Each row is followed by its class. Each block has new classes.
|  0.950 |  0.566 | -0.163 | -0.243 |  0.910 |  2.764 |  1.657 | -0.482 |  1.282 | -0.877 | -0.545 | -0.787 |  0.468 | -3.615 |  2.081 |  0.594 |  0.158 | -0.882 |  1.186 |  0.019 |  1.257 | -0.498 | -0.174 |  0.974 | -0.052 | -1.316 | -1.214 |  0.332 |  0.149 | -0.260 | -0.381 |  0.391 | -0.375 | -2.265 |  1.724 | -0.465 |  0.404 |  0.376 | -0.279 | -0.542 | -0.473 | -1.187 |  0.446 | -0.742 |  0.879 | -1.471 | -0.880 | -4.481 | -1.397 |  1.418 | -0.874 | -0.252 |  0.641 |  0.400 | -1.540 | -0.330 |  0.366 | -0.925 |  0.278 | -0.550 |  0.372 |  0.896 | -0.986 |  0.200 | -0.715 | -1.013 | -0.174 |  0.403 | -2.206 | -0.229 | => Q
| -0.389 | -0.042 | -0.675 | -0.964 | -1.550 | -1.781 | -0.353 |  0.054 | -2.185 |  0.236 |  0.865 |  1.130 | -0.039 |  0.910 | -0.125 |  0.250 |  0.374 |  2.224 |  0.077 | -0.819 |  0.819 | -0.121 |  0.676 |  0.242 |  0.239 | -0.598 |  0.659 | -0.022 |  0.558 |  1.677 | -0.109 |  0.649 |  0.221 |  0.704 | -0.167 |  0.745 |  0.052 |  3.500 |  0.254 |  0.361 | -1.101 | -0.889 | -0.091 | -1.630 | -2.750 | -0.964 | -0.702 | -0.284 | -1.099 | -0.231 |  0.679 | -0.663 | -0.211 |  1.084 |  0.879 |  0.069 | -0.842 |  0.348 | -0.666 |  1.935 |  1.371 |  1.508 |  4.411 | -0.943 |  1.038 |  1.348 | -0.996 |  0.005 |  0.704 |  0.555 | => Q
|  0.416 |  0.448 |  0.166 | -0.057 |  0.479 |  0.890 | -0.521 | -1.978 |  0.955 | -1.358 | -0.543 | -1.759 |  0.623 | -0.810 |  0.067 |  0.507 |  0.471 |  0.276 |  0.234 | -0.885 | -0.390 | -0.565 |  2.249 | -0.766 | -0.293 | -0.605 |  0.473 |  0.181 |  2.496 |  1.007 | -0.600 |  0.951 | -1.198 |  0.458 |  0.039 | -0.269 | -0.815 | -0.567 |  0.454 |  0.123 | -0.760 | -0.459 |  3.924 | -0.984 | -0.090 | -0.070 |  0.234 | -1.280 | -0.450 | -1.680 | -1.551 | -0.018 |  0.079 |  1.741 |  1.514 |  1.111 |  0.019 |  0.530 |  0.826 | -0.671 |  0.148 |  1.048 | -0.046 | -0.734 | -0.111 |  0.085 | -1.180 | -0.293 |  0.735 | -0.047 | => D
| -0.416 | -0.958 |  0.326 |  2.324 | -0.765 | -0.467 |  0.839 |  1.232 | -0.292 |  0.092 |  0.112 |  0.587 | -1.164 |  2.033 |  0.808 | -0.416 |  0.497 |  1.041 | -1.404 |  0.967 | -0.413 |  0.383 |  0.509 | -0.811 |  1.075 | -0.493 |  1.587 | -0.277 |  0.403 | -2.990 | -1.127 | -2.011 |  0.928 | -0.797 | -1.093 |  0.882 |  1.200 |  1.379 | -1.720 | -0.765 | -0.178 |  1.227 |  0.211 |  1.605 | -0.536 |  0.486 | -0.381 |  1.743 | -2.307 | -0.017 |  2.514 |  0.455 | -0.448 | -2.181 | -0.812 | -1.444 |  0.431 | -0.511 | -0.122 | -0.239 |  0.565 |  0.152 |  3.505 |  1.058 |  1.804 |  0.495 |  1.435 | -0.826 |  0.895 |  0.923 | => D
| -0.105 | -1.049 |  0.101 |  0.411 | -0.988 |  0.175 | -0.557 | -0.521 | -0.163 |  0.665 |  1.074 |  1.444 |  0.291 |  1.948 | -1.306 | -0.329 |  0.471 |  1.429 | -0.736 |  0.058 | -0.311 | -0.472 |  0.621 | -0.110 |  0.433 |  0.851 | -0.516 | -0.210 | -0.635 | -0.429 | -0.475 |  0.271 |  1.881 |  1.388 | -1.418 | -0.166 |  0.356 |  0.190 |  1.602 | -0.024 | -0.071 | -0.816 | -0.960 | -0.616 | -0.778 |  0.641 | -0.651 |  0.716 |  0.819 | -1.791 |  0.770 |  0.180 | -0.874 | -0.551 |  0.105 |  0.072 |  0.427 |  1.072 | -0.141 | -0.508 |  0.862 | -1.026 |  1.077 |  0.219 |  1.345 |  0.140 | -0.436 | -1.369 |  0.570 | -0.500 | => Q
| -0.204 |  2.111 |  3.259 | -0.338 |  0.865 |  1.179 | -1.300 | -0.213 |  0.726 |  1.583 |  0.563 |  0.976 |  1.247 |  2.400 | -3.180 |  0.832 | -1.411 | -0.448 | -0.297 |  0.005 | -4.082 | -1.001 | -0.106 |  0.696 | -1.158 |  5.526 | -2.460 | -0.888 | -2.368 | -1.998 | -0.002 | -0.457 |  0.303 |  0.227 | -0.689 | -1.611 |  0.258 |  1.142 |  3.737 | -0.377 |  1.816 |  1.447 | -1.863 |  0.764 |  3.846 |  1.250 |  0.598 | -0.232 |  4.449 | -6.565 | -0.168 |  1.320 | -1.487 | -3.824 |  0.740 | -0.679 |  0.176 |  0.722 |  0.494 | -2.242 | -0.950 | -5.197 | -8.514 |  0.302 |  1.836 | -0.560 |  2.061 | -3.101 | -2.382 | -3.248 | => Q
| -1.085 | -0.343 | -3.403 |  1.521 | -1.514 | -0.901 |  0.124 | -1.864 | -2.702 | -0.229 |  0.190 |  0.300 | -1.142 |  0.650 |  1.370 | -0.952 |  2.466 |  2.659 | -0.251 | -0.296 |  1.766 |  1.013 | -0.307 | -0.064 |  1.735 | -2.974 |  1.872 |  1.123 |  0.897 |  0.970 | -0.195 |  0.637 |  1.668 |  0.384 | -0.677 |  0.558 |  0.769 | -0.355 | -0.964 | -0.335 | -1.326 | -2.081 | -0.720 | -1.993 | -3.076 | -0.198 |  0.430 |  0.827 | -3.958 |  1.594 |  1.499 | -2.068 | -0.085 |  0.998 |  0.247 | -0.595 | -0.024 |  0.494 | -1.299 |  0.947 |  1.483 |  1.556 |  7.468 |  0.496 |  1.105 |  0.921 |  0.067 | -0.846 | -0.071 |  0.777 | => B
| -0.340 | -0.797 | -1.543 | -0.806 | -0.814 | -1.550 |  1.845 |  3.474 | -0.299 | -0.217 |  0.603 | -1.544 |  2.601 | -0.705 |  2.024 | -0.824 |  0.880 |  1.799 | -0.879 | -1.075 |  0.539 |  1.223 |  0.331 | -1.459 | -0.979 | -3.949 |  2.263 | -0.948 |  2.734 | -1.125 | -0.487 | -3.055 | -5.745 |  0.215 |  0.298 |  0.370 |  3.529 |  1.234 | -2.991 | -2.688 | -0.074 |  2.544 | -1.002 |  1.879 | -1.042 |  1.801 | -1.427 |  0.032 | -2.501 |  5.841 |  1.233 |  1.284 | -0.882 |  2.369 | -1.399 |  2.155 | -3.137 |  1.905 |  2.216 |  4.164 | -1.900 |  2.360 |  7.703 | -0.288 |  4.538 |  3.220 | -2.674 |  2.454 |  1.837 |  5.205 | => Y
|  0.022 |  1.418 |  0.872 |  0.496 |  0.612 | -1.387 | -0.502 |  1.404 |  0.541 |  0.449 | -1.016 | -1.017 | -0.217 |  0.613 |  1.194 | -0.790 |  2.744 |  0.871 | -1.136 | -1.780 | -0.551 | -0.609 | -0.581 | -0.323 | -0.992 | -0.696 |  0.504 | -0.906 |  0.605 | -0.221 |  0.130 | -0.427 | -3.598 |  1.374 |  0.535 | -0.668 | -1.078 |  0.601 | -1.093 | -1.484 |  1.266 |  1.609 |  0.209 |  6.627 | -0.311 |  1.312 |  0.102 | -1.523 | -0.778 | -2.110 | -0.376 | -0.065 |  0.016 |  2.324 |  0.384 |  1.109 | -0.397 |  0.660 |  2.183 |  0.797 | -0.999 |  0.292 | -1.096 | -1.439 | -0.178 |  0.560 | -0.476 |  1.207 |  1.327 |  0.983 | => Y
|  0.027 |  0.229 | -3.028 | -1.668 |  1.218 | -0.736 |  0.799 |  0.053 | -2.413 | -0.566 |  0.999 |  0.135 | -0.057 |  1.714 |  0.913 |  0.344 |  0.346 |  1.246 |  0.095 | -0.427 |  1.148 | -0.507 |  0.893 |  0.513 |  1.629 | -1.747 |  0.698 |  0.771 |  3.920 |  1.544 |  0.607 |  0.367 | -0.375 |  1.531 | -0.790 |  0.715 | -0.984 | -1.940 | -0.009 | -0.358 | -0.472 | -2.699 | -0.262 | -1.427 | -2.955 | -0.200 | -0.085 | -0.984 | -4.557 |  4.050 |  0.125 | -0.408 |  0.740 |  1.654 |  0.434 |  1.750 | -1.258 |  1.677 |  0.625 |  4.334 |  1.258 |  1.221 |  5.492 |  0.710 |  2.942 |  0.703 | -2.623 | -0.932 |  0.428 |  1.413 | => Q
|  0.164 |  0.315 |  0.538 | -0.226 | -0.083 |  0.502 |  0.644 | -0.068 |  0.334 | -0.660 | -0.257 | -0.631 |  0.580 | -0.120 |  5.440 |  0.142 |  0.107 | -0.010 | -1.117 | -0.252 |  0.617 |  0.115 | -0.140 | -0.334 | -0.217 | -0.177 |  0.704 | -0.567 |  0.351 |  0.196 | -1.190 |  0.428 | -0.973 |  0.576 |  0.190 |  0.649 |  1.768 | -1.486 | -0.597 |  0.734 | -1.433 |  0.786 |  0.756 |  0.502 |  0.664 |  0.269 | -0.151 | -0.281 | -0.146 | -0.312 |  0.438 | -0.991 | -0.447 | -0.398 |  0.190 |  1.235 |  0.100 | -0.181 | -0.013 | -0.010 | -1.488 |  0.194 | -1.700 | -0.130 |  1.157 |  0.036 | -0.546 |  1.262 |  1.614 |  0.000 | => P
| -0.462 | -0.751 | -0.220 | -0.044 | -0.088 | -0.425 |  1.313 | -0.801 |  0.373 |  0.357 | -0.881 | -1.043 | -0.005 |  0.520 |  0.382 |  0.514 | -0.115 | -0.858 | -0.280 |  0.086 | -0.017 | -0.427 |  0.091 |  0.012 |  0.213 | -1.027 |  0.479 | -0.087 |  0.373 |  0.441 | -0.329 |  0.129 | -0.439 |  0.164 | -0.106 |  0.599 | -0.052 | -0.147 | -0.082 |  0.843 | -0.636 |  0.170 |  0.436 | -1.526 |  0.090 |  1.369 |  0.105 |  1.411 | -0.847 |  1.712 |  0.052 | -1.197 | -0.898 |  0.284 |  0.233 |  0.894 | -0.706 | -0.456 | -0.593 |  0.844 | -0.242 |  0.554 |  1.919 | -0.280 |  0.738 |  0.178 | -0.521 |  1.708 |  0.245 |  0.640 | => P
|  0.634 | -2.273 | -1.740 |  2.940 | -1.443 | -1.118 |  0.085 |  0.139 | -1.005 | -0.852 | -1.843 |  0.804 | -0.789 | -1.200 |  2.511 | -0.106 |  1.218 |  1.286 | -0.063 | -0.531 |  0.762 |  0.247 |  0.102 |  0.135 |  2.064 | -2.845 |  2.784 |  0.821 |  2.482 |  2.387 |  0.406 |  1.749 |  0.957 |  0.025 | -0.604 |  0.920 |  0.383 | -0.229 | -1.621 | -1.119 | -0.911 | -1.001 |  0.879 | -0.213 | -3.404 | -3.659 | -0.247 |  0.983 | -3.140 |  0.778 |  0.536 | -1.764 |  0.687 |  3.203 |  0.461 | -0.531 |  0.820 |  0.321 | -0.855 |  0.424 |  1.007 |  2.611 |  3.383 | -0.637 |  1.355 |  0.977 | -1.364 |  1.355 |  0.807 |  2.100 | => Y
|  0.008 | -1.579 |  0.644 |  1.581 |  0.386 | -0.430 |  1.254 |  0.947 | -0.045 |  1.216 |  0.721 |  0.694 | -0.359 |  2.445 | -0.699 | -1.377 |  0.542 |  3.400 | -1.698 |  0.418 | -0.818 |  0.010 |  1.332 | -0.518 |  0.694 |  1.465 | -0.974 | -1.124 | -0.305 | -2.451 | -0.190 | -0.597 |  0.994 | -1.255 | -0.739 |  0.122 |  2.126 |  2.155 |  1.178 |  1.060 |  0.027 |  2.175 | -1.207 |  0.499 |  0.815 |  0.796 | -0.096 |  1.171 | -0.118 | -3.222 |  2.305 |  0.197 | -2.628 | -3.115 | -0.713 | -0.695 |  0.025 |  0.282 |  0.244 |  0.220 |  0.960 | -1.127 | -0.281 | -0.106 | -0.256 |  1.630 |  2.436 |  0.166 |  0.288 |  0.058 | => D
| -0.063 |  0.815 | -0.996 |  0.307 |  0.147 |  0.083 |  0.031 |  0.209 |  0.520 | -0.487 | -0.695 | -1.141 |  0.248 | -1.965 |  1.918 | -0.177 | -1.574 | -0.043 |  0.434 | -2.242 |  0.257 | -0.436 | -0.257 | -0.480 |  0.115 | -1.269 |  0.351 |  0.508 |  1.218 |  0.624 |  2.202 | -1.123 | -0.987 |  0.370 | -0.453 |  0.596 | -0.888 | -1.112 | -0.045 | -1.395 |  0.065 | -0.267 |  0.746 |  0.224 | -0.626 | -0.317 | -0.032 | -1.103 | -0.539 | -0.704 | -1.262 |  0.220 |  0.470 |  2.046 | -0.003 | -0.833 | -0.078 |  0.299 |  0.245 | -0.600 | -0.342 |  1.559 | -0.030 | -0.117 | -0.139 |  0.566 | -1.613 |  0.421 |  0.274 |  0.700 | => D
